Below are the code and all the weights of a small trained network. Each question names an input and a class and asks about switching units off, where a switched-off unit gives its printed mean instead of its output.

import numpy as np


def w(rows, s, z=0):
    codes = np.array(rows[::2]) - 128.0
    scale = np.full(codes.shape[1], s)
    scale[-1] = z or s
    return codes * scale


def f(y):
    return np.maximum(y, 0)


def log_softmax(a):
    a = a - a.max(-1, keepdims=True)
    return a - np.log(np.exp(a).sum(-1, keepdims=True))


def net(x, mask):
    res = np.array(x, float).reshape(1, 4) / 4 @ E
    y = f(res @ A[0][:, :-1].T + A[0][:, -1])
    res = res + np.where(mask, y, B[0][:, -1]) @ B[0][:, :-1]
    return log_softmax(res[-1] @ U[:, :-1].T + U[:, -1])


A, B = {}, {}
E = w([
[252,130,125,127],'x0',
[162,95,227,82],'x1',
[132,68,110,198],'x2',
[117,61,66,70],'x3',
],0.011)
A[0] = w([
[172,211,139,141,239],'neuron 0',
[213,91,47,185,181],'neuron 1',
[119,173,127,59,124],'neuron 2',
[148,67,132,107,210],'neuron 3',
[154,103,205,81,230],'neuron 4',
[120,205,152,225,204],'neuron 5',
[158,149,142,216,159],'neuron 6',
[213,223,59,131,252],'neuron 7',
[3,104,184,117,207],'neuron 8',
[57,127,109,156,130],'neuron 9',
[147,53,51,143,188],'neuron 10',
[126,96,154,107,91],'neuron 11',
],0.013,0.005)
B[0] = w([
[26,143,184,131,207],'neuron 0',
[125,9,58,99,230],'neuron 1',
[68,176,139,88,171],'neuron 2',
[202,113,123,81,198],'neuron 3',
[226,151,186,76,231],'neuron 4',
[65,148,165,224,216],'neuron 5',
[148,54,156,189,192],'neuron 6',
[7,83,130,96,236],'neuron 7',
[207,238,62,175,246],'neuron 8',
[139,134,74,210,193],'neuron 9',
[152,88,44,47,222],'neuron 10',
[163,117,143,158,154],'neuron 11',
],0.017,0.012)
U = w([
[81,26,134,220,43],'0',
[56,208,131,46,219],'1',
[145,149,194,194,4],'2',
[152,50,20,100,107],'3',
[209,147,186,74,127],'4',
[138,185,2,188,228],'5',
],0.0095,0.0023)

Each question gives the input, the list of numbers given to net, and the class t.
The units are the neurons (one row each of A and B). Each row of codes is followed by its name. A weight is (code - 128) times the scale printed after its matrix; where a second scale follows, it is the last column's (A, B and U).
mask holds one flag per neuron, in row order. A switched-off neuron (its flag False) gives its mean, the last column of its row in B, instead of its output. The means were averaged over made-up inputs and are rounded, as every weight is.
A unit's drop is (log p(t) with every unit on - log p(t) with that unit switched off) / (log p(t) with every unit on - log p(t) with every unit switched off).
unit that matters most: the unit with the biggest drop
top k neurons: the k neurons with the biggest drops, biggest first
drop of u: that unit's drop, to one decimal
input [1,3,-6,2], class 1: top 3 neurons : neuron 2; neuron 6; neuron 8
input [6,6,0,2], class 4: unit that matters most : neuron 4
input [-4,2,2,5], class 5: top 2 neurons : neuron 8; neuron 1
input [-5,4,3,-7], class 2: top 3 neurons : neuron 10; neuron 5; neuron 1
input [0,5,-8,-6], class 1: top 2 neurons : neuron 0; neuron 2
input [2,-4,-7,-6], class 1: top 2 neurons : neuron 1; neuron 2
input [3,1,-1,-8], class 0: top 3 neurons : neuron 8; neuron 7; neuron 6
input [-4,4,6,-5], class 2: top 2 neurons : neuron 10; neuron 1
input [0,5,0,-6], class 2: top 2 neurons : neuron 5; neuron 10
input [3,0,-8,8], class 1: top 2 neurons : neuron 2; neuron 1
input [-5,4,6,-5], class 5: top 2 neurons : neuron 8; neuron 0
input [-5,4,6,1], class 5: drop of neuron 8 : 0.1
input [-1,-1,-6,0], class 1: drop of neuron 9 : 0.0
input [-3,7,5,-7], class 2: unit that matters most : neuron 5
input [-7,-4,5,5], class 5: drop of neuron 8 : 0.2
